Below are the code and all the weights of a small trained network. Each question names an input and a class and asks about switching units off, where a switched-off unit gives its printed mean instead of its output.

import numpy as np


def w(rows, s, z=0):
    codes = np.array(rows[::2]) - 128.0
    scale = np.full(codes.shape[1], s)
    scale[-1] = z or s
    return codes * scale


def norm(h):
    return h / np.sqrt((h * h).mean(-1, keepdims=True) + 1e-5)


def f(y):
    return np.maximum(y, 0)


def log_softmax(a):
    a = a - a.max(-1, keepdims=True)
    return a - np.log(np.exp(a).sum(-1, keepdims=True))


def net(x, mask):
    res = np.array(x, float).reshape(1, 4) / 4 @ E
    u = 0
    for l in range(4):
        y = f(norm(res) @ A[l][:, :-1].T + A[l][:, -1])
        res = res + np.where(mask[u : u + 4], y, B[l][:, -1]) @ B[l][:, :-1]
        u += 4
    return log_softmax(norm(res)[-1] @ U[:, :-1].T + U[:, -1])


A, B = {}, {}
E = w([
[147,222,152,119,41,53,171],'x0',
[254,99,133,131,174,61,105],'x1',
[167,95,118,135,17,158,53],'x2',
[92,95,111,95,114,86,112],'x3',
],0.0062)
A[0] = w([
[31,22,134,73,119,2,112,23],'0.n1',
[179,159,168,192,170,229,151,3],'0.n2',
[189,195,178,186,117,173,171,109],'0.n3',
[107,133,128,96,185,92,208,64],'0.n4',
],0.0096,0.0025)
B[0] = w([
[183,190,1,47,145,182,144,233],'0.n1',
[142,168,16,41,138,138,123,217],'0.n2',
[123,142,35,57,123,111,116,237],'0.n3',
[122,190,180,216,159,109,84,253],'0.n4',
],0.0088,0.0045)
A[1] = w([
[217,60,167,123,177,71,97,16],'1.n1',
[3,132,156,121,104,195,132,19],'1.n2',
[113,23,122,147,208,199,110,48],'1.n3',
[158,54,130,141,35,160,58,7],'1.n4',
],0.015,0.0019)
B[1] = w([
[163,82,74,185,89,162,217,232],'1.n1',
[240,72,93,185,122,121,183,231],'1.n2',
[95,116,197,8,91,84,137,253],'1.n3',
[86,200,164,191,173,177,71,255],'1.n4',
],0.012,0.0062)
A[2] = w([
[94,106,115,143,204,95,179,16],'2.n1',
[156,85,123,173,125,144,166,5],'2.n2',
[80,107,182,152,233,86,170,1],'2.n3',
[82,53,76,161,161,6,32,6],'2.n4',
],0.017,0.00082)
B[2] = w([
[165,125,126,162,47,226,63,227],'2.n1',
[120,87,121,169,166,58,162,255],'2.n2',
[52,174,182,213,133,186,37,205],'2.n3',
[14,141,103,149,254,96,151,131],'2.n4',
],0.0093,0.0056)
A[3] = w([
[138,80,97,109,154,63,177,3],'3.n1',
[61,71,79,142,184,57,87,112],'3.n2',
[54,85,106,178,192,37,69,91],'3.n3',
[103,175,170,164,31,1,134,115],'3.n4',
],0.015,0.0032)
B[3] = w([
[113,169,180,215,99,104,103,255],'3.n1',
[115,111,144,185,201,103,132,144],'3.n2',
[119,120,117,127,131,1,87,153],'3.n3',
[85,21,198,18,160,147,139,246],'3.n4',
],0.0099,0.0044)
U = w([
[219,55,116,240,79,107,238,86],'0',
[60,226,215,236,120,191,15,152],'1',
[60,64,254,4,114,89,156,220],'2',
[147,198,14,63,127,129,99,125],'3',
[93,153,108,120,149,69,90,1],'4',
],0.0082,0.0017)

Each question gives the input, the list of numbers given to net, and the class t.
The units are the neurons (one row each of A and B). Each row of codes is followed by its name. A weight is (code - 128) times the scale printed after its matrix; where a second scale follows, it is the last column's (A, B and U).
mask holds one flag per neuron, layer by layer. A switched-off neuron (its flag False) gives its mean, the last column of its row in B, instead of its output. The means were averaged over made-up inputs and are rounded, as every weight is.
A unit's drop is (log p(t) with every unit on - log p(t) with that unit switched off) / (log p(t) with every unit on - log p(t) with every unit switched off).
The circuit of an input: a set's keep is (log p(t) with only the set's units on - log p(t) with every unit switched off) / (log p(t) with every unit on - log p(t) with every unit switched off). Starting from the 12 units with the biggest drops (on a tie, the unit counted first), units are removed one at a time, each time the one whose removal leaves the highest keep (on an exact tie, the one counted first), for as long as the keep stays at least 0.8.
units of the circuit, in order: the units of the circuit, biggest drop first
unit that matters most: the unit with the biggest drop
top k neurons: the k neurons with the biggest drops, biggest first
top k neurons in layer l: the k neurons of layer l with the biggest drops, biggest first
drop when u is switched off: that unit's drop, to one decimal
input [7,3,-6,0], class 2: top 2 neurons	3.n4; 1.n4
input [5,6,-5,-8], class 3: top 3 neurons	0.n3; 1.n3; 1.n2
input [-7,3,-1,-2], class 2: units of the circuit, in order	1.n3
input [8,2,-3,8], class 2: top 2 neurons	3.n4; 0.n2
input [-7,-3,5,-6], class 2: top 2 neurons	1.n3; 0.n1
input [7,7,6,-8], class 3: top 3 neurons	0.n3; 1.n3; 1.n2
input [2,-6,0,-7], class 3: top 2 neurons	0.n3; 0.n2
input [5,-2,-4,3], class 2: top 4 neurons	3.n4; 1.n4; 0.n1; 3.n1
input [5,5,6,3], class 1: top 4 neurons	1.n4; 1.n2; 1.n3; 0.n4
input [4,5,7,-6], class 1: top 4 neurons	1.n4; 0.n1; 1.n2; 0.n2
input [5,5,-6,-4], class 1: top 2 neurons in layer 2	2.n1; 2.n3
input [-7,-8,-7,8], class 0: top 3 neurons	1.n2; 1.n4; 0.n2
input [-7,0,-5,8], class 3: top 2 neurons	0.n1; 3.n4
input [-4,4,0,7], class 3: unit that matters most	0.n1
input [-7,7,-8,8], class 1: top 2 neurons in layer 0	0.n4; 0.n1
input [5,1,-5,8], class 3: top 3 neurons	0.n1; 1.n3; 1.n4
input [4,-8,7,-7], class 0: top 2 neurons	1.n2; 0.n1
input [7,5,0,6], class 2: top 2 neurons	3.n4; 1.n2
input [-8,5,-3,2], class 2: top 2 neurons	1.n3; 1.n2
input [-4,0,-2,-5], class 3: units of the circuit, in order	0.n2
input [-6,5,-6,5], class 1: top 2 neurons in layer 0	0.n4; 0.n1
input [-4,5,-8,4], class 1: top 2 neurons in layer 2	2.n3; 2.n1
input [6,-2,2,-6], class 2: top 2 neurons in layer 0	0.n1; 0.n2
input [0,-7,3,-1], class 0: drop when 1.n2 is switched off	1.4
input [8,-1,5,2], class 2: drop when 3.n4 is switched off	1.3
input [-7,-8,-1,0], class 0: drop when 3.n2 is switched off	0.0
input [6,-1,-1,-3], class 2: units of the circuit, in order	3.n4
input [3,-7,6,4], class 0: drop when 1.n2 is switched off	2.0
input [-2,-7,-4,6], class 0: top 2 neurons in layer 0	0.n2; 0.n3
